Below are the code and all the weights of a small trained network. Each question names an input and a class and asks about switching units off, where a switched-off unit gives its printed mean instead of its output.

import numpy as np


def w(rows, s, z=0):
    codes = np.array(rows[::2]) - 128.0
    scale = np.full(codes.shape[1], s)
    scale[-1] = z or s
    return codes * scale


def f(y):
    return np.maximum(y, 0)


def log_softmax(a):
    a = a - a.max(-1, keepdims=True)
    return a - np.log(np.exp(a).sum(-1, keepdims=True))


def net(x, mask):
    res = np.array(x, float).reshape(1, 8) / 4 @ E
    y = f(res @ A[0][:, :-1].T + A[0][:, -1])
    res = res + np.where(mask, y, B[0][:, -1]) @ B[0][:, :-1]
    return log_softmax(res[-1] @ U[:, :-1].T + U[:, -1])


A, B = {}, {}
E = w([
[74,148,123,36,26],'x0',
[149,53,212,77,177],'x1',
[17,112,156,156,134],'x2',
[180,109,245,141,191],'x3',
[133,171,145,43,61],'x4',
[130,254,168,251,173],'x5',
[159,170,48,64,199],'x6',
[24,186,175,121,196],'x7',
],0.0078)
A[0] = w([
[117,107,102,105,195,187],'n1',
[126,114,164,57,70,208],'n2',
[116,174,219,125,104,211],'n3',
[158,245,120,158,166,136],'n4',
[113,168,181,68,78,246],'n5',
[137,86,75,236,148,212],'n6',
[35,93,35,123,160,146],'n7',
[16,60,194,49,83,232],'n8',
[162,43,218,106,198,254],'n9',
[87,119,111,91,68,241],'n10',
[101,80,125,165,138,110],'n11',
[219,119,94,183,236,254],'n12',
[57,53,119,148,138,157],'n13',
[163,92,165,156,97,142],'n14',
[170,82,51,114,92,210],'n15',
[177,50,201,107,41,195],'n16',
[57,180,107,180,127,233],'n17',
[185,62,95,219,138,192],'n18',
[56,86,93,146,144,115],'n19',
[112,171,92,149,89,128],'n20',
[83,116,112,125,153,136],'n21',
[31,166,183,167,98,184],'n22',
[174,123,188,61,207,220],'n23',
[54,155,85,105,223,227],'n24',
],0.012,0.0049)
B[0] = w([
[59,151,137,43,183,168],'n1',
[170,118,44,147,120,207],'n2',
[153,206,113,198,134,196],'n3',
[123,218,162,107,118,204],'n4',
[188,159,64,175,92,207],'n5',
[125,110,221,103,116,194],'n6',
[48,72,143,82,81,190],'n7',
[129,60,41,214,130,251],'n8',
[164,125,128,158,215,236],'n9',
[111,131,53,143,71,204],'n10',
[105,61,156,134,112,152],'n11',
[142,143,206,43,189,228],'n12',
[87,42,142,158,112,175],'n13',
[205,85,165,163,120,164],'n14',
[156,77,129,2,79,201],'n15',
[204,56,66,175,148,219],'n16',
[55,202,233,158,70,210],'n17',
[167,71,227,61,135,193],'n18',
[45,92,156,111,141,163],'n19',
[111,210,123,118,27,168],'n20',
[64,117,100,150,165,153],'n21',
[96,176,150,232,89,215],'n22',
[110,137,53,101,194,213],'n23',
[34,152,106,107,153,207],'n24',
],0.0086,0.016)
U = w([
[92,236,197,191,54,62],'0',
[194,84,65,193,148,14],'1',
[7,67,134,152,101,4],'2',
[115,164,121,89,220,193],'3',
[197,76,205,110,168,119],'4',
[181,134,42,79,37,238],'5',
],0.012,0.0029)

Each question gives the input, the list of numbers given to net, and the class t.
The units are the neurons (one row each of A and B). Each row of codes is followed by its name. A weight is (code - 128) times the scale printed after its matrix; where a second scale follows, it is the last column's (A, B and U).
mask holds one flag per neuron, in row order. A switched-off neuron (its flag False) gives its mean, the last column of its row in B, instead of its output. The means were averaged over made-up inputs and are rounded, as every weight is.
A unit's drop is (log p(t) with every unit on - log p(t) with that unit switched off) / (log p(t) with every unit on - log p(t) with every unit switched off).
The circuit of an input: a set's keep is (log p(t) with only the set's units on - log p(t) with every unit switched off) / (log p(t) with every unit on - log p(t) with every unit switched off). Starting from the 12 units with the biggest drops (on a tie, the unit counted first), units are removed one at a time, each time the one whose removal leaves the highest keep (on an exact tie, the one counted first), for as long as the keep stays at least 0.8.
circuit, biggest first: the units of the circuit, biggest drop first
top k neurons: the k neurons with the biggest drops, biggest first
drop when u is switched off: that unit's drop, to one decimal
input [-4,-7,7,-4,4,0,-5,3], class 0: top neuron => [n17]
input [4,7,3,3,-3,2,-2,6], class 1: circuit, biggest first => [n9; n8]
input [-7,5,-6,3,6,7,8,-7], class 4: top 2 neurons => [n18; n24]
input [5,6,-1,-7,3,-3,-1,6], class 5: top 2 neurons => [n5; n2]
input [7,-6,1,8,5,-2,-2,-4], class 1: top 2 neurons => [n16; n8]
input [-1,-4,-1,-6,-3,-4,4,-2], class 2: top 4 neurons => [n7; n5; n2; n16]
input [3,-4,8,0,3,-2,-4,-4], class 5: top 2 neurons => [n9; n10]
input [-1,-6,-5,-6,-7,-3,8,-1], class 2: top 2 neurons => [n7; n9]
input [-5,-2,-1,-6,-7,6,-2,-5], class 4: top 2 neurons => [n18; n12]
input [5,4,-4,7,0,4,-2,-7], class 1: drop when n2 is switched off => 0.0
input [-4,4,-2,8,8,7,-8,1], class 1: drop when n3 is switched off => 0.3
input [4,3,-6,-4,1,7,-6,-5], class 5: drop when n22 is switched off => 0.1
input [-1,7,-6,-1,-5,-1,-2,6], class 3: drop when n23 is switched off => 0.2
input [-6,6,-2,6,7,8,6,-3], class 3: circuit, biggest first => [n23]
